In the rows, 128 means zero.
Each row has a class, written after it.
[146 184 165 137 106 155 143 153  89 133  72 170 112 130 135 163 140 155
 180 157 154 195 137 109 152 128 134 137 162 149 162 115 123 142 105 158
 117 149  97 105 135 102 127 125 150]	nobuz
[ 80 114 150 171 146 127 178 188 111 144 199 100 140 149 136  97 121 129
 159 178 158  60  85 127 101 105 151  84  85 151 122 162 183 145 130 192
 153  81 131 142 148 101 131  59 202]	mobo
[180 127 143 114  97 124 171 147 169 139  90 107  99 202  76 151 106 183
 128 195 178  69  81 144 162 147  91 142 125  98 111 134 108 101 108 105
 195 129 114 184 101  87 178 113 128]	loza
[151 125 147  82 162 118 160 103 129  67 196 100 128 168 151  91 134 137
 137 112 146 158 170 121 179 157 149 126 159  81 104 116 141 114 140 179
  73 110 149 152 114 115 142 117 169]	rided
[173 105 167 147 192  64  86 106 111  66 155  24 158 101  98 183 169 133
 197 165 147  91 203  77 168 230  90 116 112 109 140 136 110 138  76 131
 116 169 125 178 129 130 145  98 156]	nobuz
[106 139 143 144 139 133 107 133  91 169 130 114 112 143 113 152 109 112
 140 142 128  86  99 147 156 153 139 159 127 121 137 101 125 108 112 150
 158 149  87  96 148 113 139 124 126]	mobo
[114 136  58 111 103 111 138 115 141 132 160 134 130 185 147 136 137 147
 148  97  86 128 140 119 121 154 165 146 113 169 144 168 117 106 160 157
 119 123 156 167  97 119 111 138 109]	taz
[ 98 172 153 119 145 104  99 111 177 181 116 168 116 141 134 128 137 101
 108 144 150 198 124 119 192 144  53 173 174 141 134 151 124 143 123 152
  97 164  82 137 117 140 129  94 110]	rided
[ 95 140 127  93 143 106 116 119 103 151 181 172 110 135 120 158 109  84
 175 128  95  58  91 122 170 109 168 127 100 151 131 118 126 103 166 141
 135 100  92 122 122 105  98 118 118]	taz
[112  94 170 103 151 105 200 109 123 103 131 156  89 135 139 136 123 138
 100  89 101 157 135 110 168  91 207 136 153 151 157 128 145 123  88 132
 136 123 115 132  82 160 120 159 152]	taz
[150 125 141 126 162  99 119 122  21 156 150 134 130 120 111 134 101 114
 141 155 146 102  84  88 140 143 130 139 128 114 135 106 115 117 115 156
 145 122 101 105 153 122 129 124 125]	Kadon
[ 90  80 132 203 175 130 138  97  60 114 129 196  97 140 170 105 132 164
  52 131 167 175 144 164 116 139 136 127 115 198  49 129  76 113 121 132
 129 124 124  72 144 173 150  76 125]	Kadon
[ 84 119  51 213 115 127 168 199 116 142 135 142  65  63 108 158 155 130
 130 112  97 129 162 111 131 121 124 174  33 101 132 225 111 153  96  93
 154  78 153 114 149 148 150 103 119]	loza
[131 118 123 129 151 119 125 132  98 119 141 123 117  94 107 150 131 128
 163 163 137  62 117 141 158 114 132 151 100  99 131 124 110 126 104 128
 153 175 121 116 145 145 123 141 119]	komeb
[114 140  92 150 157 168 123  63  52 106 127 107 139  63 192 156 136 129
 145 237 115 116 142 129 194 187  79 158 123  85 121 130 114 155 142 159
 144 206 105 151  54  58 122 144 158]	komeb
[104 112 175 131 155 156 170 153 145 114 111 145 144 123  90 133  97 133
 133 110 130 125 128 141 120 119 151 127 123 124 115 149 122  98 131 172
 158 163  88 136 102 160 141 125 135]	mobo
[112 114 140  88 108  77 170 118 206 144 189 106 123 177 151 137 139 127
  79 127 138 183 134  98 137  82 153 127 135 141 178 163 182 145 106 124
 123  91 117 140 100 104  97 112 151]	taz
[ 75 135 169  89 158  86 157 124 177 151 137  83 154 165 164 143 140 110
 144 119 107 149 106 114 150 130 149 142 124 127 133 146  90 110 140 134
 118 115  84 132 121 139  74 133 101]	taz
[148 146 176  94 215  54 133 156 198 213 137  87 133  49 123 155 153  35
  81 144 126  83  93  65 143 117 144 148 165 152 168  80 208 211  59  79
 152 191 155 175  37 114 119 136 123]	rided
[148 156 168 105 151 110 164 131  85  97 123 132 139 141 159 104 131 162
 122 150 144 108  76 115 128  96 131 169 130 109 139  91 120 127 100 182
 123 136 112 101 146 142 117 163 109]	Kadon
[ 84 143  67 172 174 102 123 142 160 167 138 115 126  50 136 147 118  76
 112 150 130  51 125 162  93 166 105 166  39 102  22 183 152 170 108 161
 103 112 166 145 105  75 139 126 132]	vapu
[123 105  69 139 117 115 117 121  87 163 211  92 125 103 141 196 143 142
 122  54 134 157 175 113 164 159 144 122 105 185 138 146 194 166  38 156
 134  76 178 113  92 112 140 133  78]	taz
[107 106 113  97 141  92 155 119 109 177 103 106 142 209 132  85 115 167
 158 148 164 187 115 121 129 104 163 123 115 139 130 138 121 117  67 158
 116 112 105 161 140 130 133 140 154]	mobo
[131 113 141 153 176 128 163 119 160 132 121 131 150 120 119 136 103 122
 151 152 124 134  86 124 150  91 145 106 113 172 122 128 111 126 138 111
 161 135 126  98 109 133 130 104 149]	vapu
[184  89 123 112 113 125 131 181 179 123 177 122 130 197 102  95 138 156
 101 149 155 155 139 135 123 130 163  95 159 127 170 139 157 115  98  74
 126 113 144 152 145 128 134 156 147]	setif
[139 150 119 139  49 127  84 203 174 158 176 139 101 170 209 169 127 138
 130 171 146 103 114 126  58 166 159 142 126 135  97 131 156 120 166 151
 171 110 136  73 121  16 137 139 103]	taz
[135 109 183 118 191 120 107 142 116 164 156 123 118 114 119 132 120  97
 113 129 127  79  91 158 144 138 158 157 116 133 138 103 140 115  63 138
 156 126 120 101 132 154 125 142 103]	setif
[114 134 124 148 130 159 174 127  96 120 149 127 140 130 134 154 136 157
 157 120 151 137 135 134 176  81 138 132 136 145 151 121 126 168  98 149
 138 119 137 105 119 140 107 103 134]	nobuz
[ 81  63 110 152 119  44  43 102 252  98 164  94  86 175 146 101 182 183
 122 150 163  96 158 142  94 127 116 131 131 150  95 143  87 168 106  92
 137 120 150 121 138 152 128 151 129]	kaso
[ 84 117 122 164 158 123 150 127  86 120 143 134 134 120 107  93 104 100
 117  94 140 111 120 119 129 128 147 131 131  67 133 134 106 135 143 134
 127 121 116 111 140 116 124  99 109]	Kadon
[171 129 158 125 151 147 154 138 164 122 154 109 135 143  89 121 111 147
 138 138 142 178 135 167 101  75 133 135 107 134 139 117 105 101  98 118
 153 163 120 137 135 127 117 133 174]	setif
[149 108 126 199 162  85 124 172  26 140  41 154 111  78 149 123 124 141
 166 184 130  82 134 104 187 196 122 159 178 119 116 102  84 202  99 119
 122 118 105 138 157 100 156 140 195]	mobo
[150 119  83 163 141 140 132 114  71 195 150  79 171  51 194 131 147  90
 199 147 138 102 127  43 100 101  80 114 130  44 122 170 188 138 135 170
 110 149 139 214 115  86 118 123 143]	setif
[124 173 159 170 110 130 170 114 156 115 142 121 146 160 119 113 117 161
 111 125 105 138 152 138 170 103 135  98 110 141 152 105 118 129 149 103
 165 139 102 100 141 107 115 118 171]	mobo
[ 85 156 124  75 126  30  96 166 138 129 153  59 141 115 161  81 106 118
 191  91 125  66 129  88 164 137 143  83 118 107 160 169 161 164  93 203
 104  56 125 158  82  65 124 100 103]	taz
[ 75 129 135 151 103 145 113 113 107 111 108 116 111  98 148 114 125 121
 154 132 141 137 120 148 112 155 112 147 160  82 131 116 134 129 129 158
 116 158 119 130 133 111 133 154 152]	kaso
[132 105 134 123 169 128 159  68 173 102 107 105 138 116 125 116 106  81
 179 105 127 128 153 149 178  76 127 127 144 106 109 103 123 113 119 114
  92 140 112 155 108 117 133  82 162]	vapu
[141 124 127 132 126 136 123 106  91 143 132 116 112 137 138 132 134 136
 143 158  97 104 109 134 149 149 141 133 115 107 128 127 103 111 136 115
 151 131 112  90 151 125 129 115 107]	komeb
[112 142 186 107 219 113  53 122 107 191 197 120 115 109 158 128 102  50
 184 136 135 153 133  99 102 187 166 149 148 135 119 105 132 121 102 160
 129 128 194 142  87  88 149 187 108]	setif
[121  99  94 211 155 155 159 116  42  72 181  96  98 191 192  64 112 118
  82 116  78 132 175 137 144 159 197 135 123 138 186 113  89  66 135  99
  83 118 163 118 140 167 170  89 160]	mobo
[139 131 168 135 149 145 150 138 139 164 170 117 142 146  88 129 113 152
 141 130  97 173 133 124 136 147 152 117 130 141 131 147 121 143  91 139
 187 125 120 115 123 112 114 184 153]	setif
[181 108 118 143 117 126 134 120  89 128 119 148 153  93 125 101 104 119
 148 136 140  64  96 107 148  99 122 117 142  57 151 128  99 129 160 113
 123 119 139 131 155 161 125 111 123]	komeb
[137 105 174 177 169  70 126  79 135 122 131 127 145 139 197 119 124 149
 134 164 149  77 142  77 189 198 145 137 140  56  96 132 140 148 116 154
 134 113 148  89 169  91 170 156 105]	komeb
[128 109 131 172 136 152 134 121 116 155 137 147 139  74 108 120  98  86
 140 123 154  99  90 114 116 116 134 142 146  26 138 160 109 137 162 148
 138 146 146 125 134 138 129 108 127]	komeb
[ 82 106 102 118 135  87 119  98 136 117 191  94 143  77 171 133 160  96
 157 151 123 140 185 106 113 182 189 128  84  91  97 102 220 163 107 140
 181 139 174 107 135   9 137 155 197]	loza
[118 120 151  86 121  98 139 123 115 136 122 176 110 146 161 136 135 120
 157 135  84 107  97 135 129 135 190 166 104 139 127 102 129 119 148 133
 183 121 109 109 110  96 109 132 110]	taz
[172 171 148 114 132  99 108  94 176  94  92 184  89 147 130 185 137 164
 121 129 126 144 211 100 206 167 124 172 140 169 169 118 133 145 130 159
  91  89 102 114 114  80 142 129 153]	mobo
[123 129 133 147 137 142 125 156  88 113 161 118 106  98 133 114 121 125
 141 146 137 101  75 154 126 107 150 121 109 100 108 113 145  77 110 142
 124 170 108  99 142 158 164 137 105]	kaso
[124  95 140 142 152 153 110  80 111 126 139  90 123 109 126 146 144 122
 156 154 123 108 123 124 113 124 150 124  98  98 144 118  97 119 102 130
 155 160 112 107 119 132 112 129 134]	komeb
[124 119 132  85 123 138 128  94  37 115 128 172 118 157 140 136 108 135
 113 144 145  65 102 142 123 126 143 156 131 114 127  87 129 130 144 158
 140  99 137 102 131 117 125 110 105]	nobuz
[127 162 126 142 150 172 191 173  25  89 143 104 138 159 142 172 122 149
 168 163 143  74 171  78 113 161 153 102  81 128 143 124 119 121 114 146
 109 120 158 164 101  90 134 150 114]	nobuz
[124 106 127 179 140 130 123 106 133  89  87 132 123 120 124 131 116 122
 136 130 150 113 127 115 110 127  95 139 124  96 139 140  81 117 160 116
 115 138 140 122 140 139 136 105 138]	vapu
[131 112  59 139  65 104 108 112 163 166 128 136  87 189  97 131 139 202
 137  94 130 243 110 145  93 129 194 146 103 186 176 204 113  97  83 188
 175 160 126 120  97 135 129 115 156]	taz
[182  73  72 103 172 103 188  71 117 162 108  99 103 184 114 156 108 179
 142 142 115 169 109  54 193 106 162 139 158 145 193 183 126 130  93 117
 116  76 143 147  98 129 170 106 107]	komeb
[124 116 168  91 128 139 114 129  86 117 127 141 114 108 157  95 112 109
 140 143 129 119  92 155 109 112 166 135 163 113 122  56 106 119 148 128
 163 163 117  97  92 127 125 131 118]	kaso
[ 61 196  56 183  77 121 145 107  98 157 184 129  78 168 175 101 156 151
  86 175  75 101 118 132 155 126 111 160  88  89  68 169 132 103 144 145
 135 165 104  85 199  94 135 159 149]	loza
[116 132 174 106 135 125 114 119 128  98 162 129 137 130 134 144 142 125
 148 136 161  92 137 148 147 106 136 154 112  90 129  92 147 147  93 160
 149 140 115  87 136 118 119 108  99]	nobuz
[117 154 145  90 121 120 118 172  98 102 125 140  96 116  78 139 118 127
 109 127  87  87  88 139 101 145 141 114 134 137 134 135 104 119 149 141
 125 130  84 125 109 113 117 137 124]	taz
[ 98 127 117 109 113 110  85 144 126 168  87 178 141 122 126 155 127 110
 189 145 131 139 145 105  94 162 133 170 112 125 130 174 103 138 129 179
 139 130  95 122 134 123 105 116 115]	nobuz
[134 126 125 140 122 110 132 141 155 100 141 144 144 103 127  90 122 114
 166 108 142 123 120 143 160 101 133 142 148  78 144 114 122 127 158 119
 124 153 135 131 134 148 135 104 110]	kaso
[138 133 168 137 144 151 147  94 148 103 138 109 150 128 100  98 119 145
 125 112 108 148 136 129 105  89 120 110 138  90 154 112 125 126 129 121
 169 179 119 136 119 103 119 143 144]	setif
[111 138 143 122 113 112 136 120 119 136 171 165 131 146 156 145 149 103
 122 146 118 107 114 148 141 140 131 177  96 135 138 109 164 145 118 149
 146 121 120 126 134  92 108 109 111]	taz
[107 144 145 162 131  82 130 118 147  64  91 178  87 120 149 133  99 135
  99 161 152  99 171  97 112  77  57 146 113 174 156 122 113 116 143  64
 135 187 175 147 118 149 155 161 136]	vapu
[ 75  88 131 114 141  74 109  83 133 107 172 121  99 159 199 137 180 117
 124 125 135 106 144  97 123 141 170 147 133 122 138 124 149 117 142 135
 112 135 145 145 122 128 104 143 127]	taz
[143 102 146 157 148  95 176 133 160  99 142 104 126 119  68 147 107 155
 135 138 141 157 134 121 180  90 110 108 111 138 143 159  91 128 145  74
 202 160 125 107 115 150 121  84 173]	vapu
[122 157 127  96 156  78 183 182 145  88  97 103 106 117 137  96  99 171
 130 102 150 141 116  78 124  64 193  97 127  37  99 151 154  78 107 130
  83 144  96 101 143 107 166 218  87]	Kadon
[185 135  86 116 102  92 131  90 179 118 153 128 124 140 108 138 154 159
 106 104  74 150  91 105  66 149 156 149 146 119 123 146 163 170 174 145
 114  81 171 125 139  54 141 127 145]	taz
[110 124 121 166 123 151 156 159 129 137 150 155 107 113 115  99 132 101
  82  95 144 131 145 122  92 111 181 112 139  94 113 140 134 122 120 153
 108 180 117 129 122 154 110 131 192]	rided
[147 180 114 158 158  85 107  87  80 158  86 155 104 129 109 119 115 116
 169 134 189 141 120  95 176 182  87 120 128  90  97 150 112 113 157 145
  76 140 177 190 121  96 172 105 122]	vapu
[ 73 133 143 157 151 164 174  80 104 152 136 121 140 164 134 164 112 151
  66 104 161 154 156 145 112 138 108 155  70 148 107 146 180 124  71 225
 130 110 111 106 126  97 154  83 102]	mobo
[154 144 112 119 137 140 123 178  97 129 135 130 122 111 121 141 126 127
 174 147 120  31 104 130 138 133 130 148 106 125 116 107 116 127 123 179
 155 163 101 127 108 117 124 113 131]	rided
[124 152 150 134 110 149 132 162  94 138 133 141 101 135 122 115 162 128
 139 167 101  98  69 118 158 139 108 154 128 109 146 131 120 122 105 132
 167 142 109 120 138 154 150 128  91]	loza
[114 116  92 155 100 160 112 112 125 158  96 156 104 147 170 137 156 109
 107 145 142  88 126  99  97 109 133 137 147 127 141  99 102 137 133 106
 118 117 129 130 127 108 119 117 129]	loza
[143 133 166 132 134 135 143 131 158 147 137 118 156 124  97 122 144 157
 178 104 130 148 127 154 122 118 132  98 127 151 117 117 139 135 115 124
 174 140 143 139 148 124 106 145 152]	setif
[107 163 109 177 131  39  96 128  81 181 181 167  90 175 111 124 126  92
  90 141 131  28 175  55 103 184 116 178 105 136 136 154 131 154 132 160
 156 158 143 143 153  78 128  89 107]	Kadon
[171  92 124 140 153  81 150 161  83 131  34 152 161  30 133 141 144 136
 126 134 142  89 147  76 139 227 146  69 184 124 103 152 154 183 163 113
 108 108 152 151 132 105 139 105 155]	komeb
[100 121  98 147 157  94 136 110 121 127  57  75 130 114 123  97 105 128
 129 118  93 131 116 117 118 137 125 123 157 140 136 145  52 150 134 117
 123 147 129 128 106 131 113 122 168]	vapu
[ 70 123 113 129 148 118  80 134 142 119  43  83 100  77 131 148 123 115
 141 127 143 115 120 103  86 113  88  91 131 162 145 174 101  94 129 146
  98 172  91 131  83 148 126  99 131]	vapu
[145 186 101 181 144 135 201 156 113 141 156 209 167 115 112 138 118  98
 127 104  93 112 163 143 177 130 106 201 156 179 102  96 155 181 120 127
 110 159 149 133 177 112 136 135 103]	Kadon
[120 122 136 137 132 139 157 108 124 142 121 122 146 125 121 132 134 151
 134 106 113 100  86 168 138 140 168 159 104 131 108 114 134 108  95 193
 173 173 101  96 125 162 122 126 102]	kaso
[112 118 150 156 128 135 135 100 119  65 168 149 130 207 140  33 135 160
 142 153  71 177 150 133  81 153 159  93  52 125 126 128 152  95 113 106
 117  82 149 132 167 118 197 158 125]	mobo
[ 75  91  69 155 135 139 167 102 147 136 133 104 127 151 108 138 140 105
 132 113  90 109 191 126 164 137 110 150 144 151 121 146  98 149  90  93
 114 127 119 181 134 138 125 120 156]	loza
[134 107 195 174 182 124 177 111 154  95 138  77 176 147 101 107 130 110
 161  78 105 139 143 133 104 226 171 146 144 114 120 114 151 124 103 174
 150 144 149 133 146  99 165  89 123]	Kadon
[129 118 129 144 143 112 169 120 160 100 110 103 120 178 121 150 126 150
 132 104 127 100 169 107 157 145 152 126 123 166 147 138 137 116  85 139
 115 122 141 123 133 133 138 140 134]	vapu
[112 138 135 111 129  90 142 103 176 148 173  92 132 122 150 142 106 129
 109  92 114 156 124 117 119  85 146 123 106 159 140 159 124 137 110 168
 125  85 124 122  84 118  96 116 150]	taz
